Here is a tiny trained network, its code and every weight. The questions are about switching its units off for an input and a class, where a switched-off unit gives its printed mean instead of its output.

import numpy as np


def w(rows, s, z=0):
    codes = np.array(rows[::2]) - 128.0
    scale = np.full(codes.shape[1], s)
    scale[-1] = z or s
    return codes * scale


def norm(h):
    return h / np.sqrt((h * h).mean(-1, keepdims=True) + 1e-5)


def f(y):
    return y / 2 * (1 + np.tanh(0.7978845608 * (y + 0.044715 * y**3)))


def log_softmax(a):
    a = a - a.max(-1, keepdims=True)
    return a - np.log(np.exp(a).sum(-1, keepdims=True))


def net(x, mask):
    res = np.array(x, float).reshape(1, 5) / 4 @ E
    u = 0
    for l in range(3):
        y = f(norm(res) @ A[l][:, :-1].T + A[l][:, -1])
        res = res + np.where(mask[u : u + 12], y, B[l][:, -1]) @ B[l][:, :-1]
        u += 12
    return log_softmax(norm(res)[-1] @ U[:, :-1].T + U[:, -1])


A, B = {}, {}
E = w([
[127,127,128],'x0',
[81,47,240],'x1',
[164,254,199],'x2',
[127,128,129],'x3',
[13,148,137],'x4',
],0.0067)
A[0] = w([
[199,101,90,117],'0.n0',
[98,144,130,200],'0.n1',
[45,197,171,225],'0.n2',
[136,139,170,51],'0.n3',
[117,118,253,61],'0.n4',
[105,66,185,27],'0.n5',
[150,247,219,250],'0.n6',
[206,149,163,12],'0.n7',
[118,142,161,12],'0.n8',
[49,133,100,3],'0.n9',
[136,155,72,234],'0.n10',
[134,96,176,202],'0.n11',
],0.018,0.0033)
B[0] = w([
[97,154,207,172],'0.n0',
[117,141,104,147],'0.n1',
[92,211,212,204],'0.n2',
[145,130,95,137],'0.n3',
[181,67,3,199],'0.n4',
[97,114,185,169],'0.n5',
[172,155,184,252],'0.n6',
[139,79,51,160],'0.n7',
[153,140,124,129],'0.n8',
[153,113,46,149],'0.n9',
[99,192,142,180],'0.n10',
[146,70,147,166],'0.n11',
],0.033,0.012)
A[1] = w([
[183,169,119,162],'1.n0',
[110,70,132,90],'1.n1',
[138,132,127,110],'1.n2',
[111,203,5,30],'1.n3',
[206,99,142,125],'1.n4',
[98,64,71,3],'1.n5',
[76,121,66,194],'1.n6',
[115,132,129,93],'1.n7',
[146,120,126,120],'1.n8',
[68,98,123,140],'1.n9',
[48,118,64,157],'1.n10',
[150,159,125,91],'1.n11',
],0.018,0.0034)
B[1] = w([
[141,82,182,253],'1.n0',
[145,128,157,188],'1.n1',
[130,128,141,127],'1.n2',
[165,254,121,207],'1.n3',
[104,142,194,244],'1.n4',
[92,209,153,206],'1.n5',
[76,188,156,186],'1.n6',
[125,120,121,120],'1.n7',
[120,131,135,133],'1.n8',
[92,86,146,170],'1.n9',
[78,178,101,198],'1.n10',
[145,105,160,170],'1.n11',
],0.031,0.0043)
A[2] = w([
[122,102,117,76],'2.n0',
[127,109,113,117],'2.n1',
[237,117,151,122],'2.n2',
[177,134,144,175],'2.n3',
[109,112,56,61],'2.n4',
[72,143,136,130],'2.n5',
[71,187,138,145],'2.n6',
[73,142,136,128],'2.n7',
[129,64,121,132],'2.n8',
[94,116,155,79],'2.n9',
[254,174,69,5],'2.n10',
[61,133,150,56],'2.n11',
],0.02,0.0021)
B[2] = w([
[118,114,161,119],'2.n0',
[126,109,156,117],'2.n1',
[174,141,36,238],'2.n2',
[156,123,93,188],'2.n3',
[121,134,193,122],'2.n4',
[127,104,92,184],'2.n5',
[120,46,105,254],'2.n6',
[126,106,94,181],'2.n7',
[104,130,206,157],'2.n8',
[106,153,93,168],'2.n9',
[70,4,96,164],'2.n10',
[118,123,64,190],'2.n11',
],0.035,0.0079)
U = w([
[35,56,37,214],'0',
[238,163,134,212],'1',
[72,57,226,120],'2',
[217,7,60,2],'3',
[53,243,50,89],'4',
[117,252,231,46],'5',
],0.019,0.005)

Each question gives the input, the list of numbers given to net, and the class t.
The units are the neurons (one row each of A and B). Each row of codes is followed by its name. A weight is (code - 128) times the scale printed after its matrix; where a second scale follows, it is the last column's (A, B and U).
mask holds one flag per neuron, layer by layer. A switched-off neuron (its flag False) gives its mean, the last column of its row in B, instead of its output. The means were averaged over made-up inputs and are rounded, as every weight is.
A unit's drop is (log p(t) with every unit on - log p(t) with that unit switched off) / (log p(t) with every unit on - log p(t) with every unit switched off).
The circuit of an input: a set's keep is (log p(t) with only the set's units on - log p(t) with every unit switched off) / (log p(t) with every unit on - log p(t) with every unit switched off). Starting from the 12 units with the biggest drops (on a tie, the unit counted first), units are removed one at a time, each time the one whose removal leaves the highest keep (on an exact tie, the one counted first), for as long as the keep stays at least 0.8.
circuit, biggest first: the units of the circuit, biggest drop first
unit that matters most: the unit with the biggest drop
top k neurons: the k neurons with the biggest drops, biggest first
top k neurons in layer l: the k neurons of layer l with the biggest drops, biggest first
input [-3,-5,3,7,7], class 5: circuit, biggest first	0.n2
input [-3,-5,-5,-5,5], class 4: circuit, biggest first	1.n3, 0.n6
input [-4,-2,-3,-4,5], class 4: circuit, biggest first	0.n6, 1.n3
input [8,8,1,6,2], class 1: top 3 neurons in layer 0	0.n11, 0.n4, 0.n7
input [4,-8,-2,6,-5], class 0: top 2 neurons in layer 0	0.n6, 0.n0
input [0,-6,8,-7,5], class 5: top 2 neurons	0.n2, 0.n4
input [2,5,-2,-1,-1], class 2: top 4 neurons	0.n11, 0.n10, 0.n6, 2.n8
input [-1,7,2,6,1], class 1: top 2 neurons	1.n4, 0.n5
input [7,6,8,0,8], class 1: top 2 neurons	0.n4, 0.n2
input [2,-6,-5,-4,1], class 4: top 4 neurons	0.n6, 0.n5, 0.n11, 1.n3
input [-3,8,6,3,6], class 1: top 2 neurons	0.n4, 0.n2
input [-2,5,-1,0,-7], class 2: top 2 neurons	0.n11, 0.n6
input [8,5,4,1,-2], class 3: top 2 neurons in layer 0	0.n4, 0.n6
input [8,1,-1,3,-2], class 2: unit that matters most	0.n6
input [-4,3,4,3,0], class 3: top 2 neurons	0.n4, 2.n10
input [-2,3,5,1,7], class 1: top 2 neurons in layer 0	0.n4, 0.n2
input [0,5,-3,-5,1], class 0: top 4 neurons in layer 0	0.n6, 0.n4, 0.n0, 0.n2
input [0,3,0,-1,1], class 0: top 2 neurons in layer 1	1.n5, 1.n0
input [8,0,-3,-5,7], class 4: top 4 neurons	0.n6, 0.n9, 0.n0, 1.n3
input [5,6,-3,-8,0], class 2: unit that matters most	0.n11
input [8,-4,8,-4,1], class 5: top 3 neurons	0.n4, 0.n2, 0.n9
input [-1,6,-8,8,-1], class 2: top 2 neurons	0.n5, 0.n4
input [3,2,0,2,1], class 0: top 2 neurons	0.n6, 1.n5
input [7,-1,0,0,-5], class 0: top 3 neurons	0.n6, 0.n0, 0.n4
input [-6,-1,-6,-1,-6], class 0: top 3 neurons in layer 0	0.n6, 0.n0, 0.n2
input [7,-2,-3,6,-2], class 0: top 2 neurons in layer 0	0.n6, 0.n2
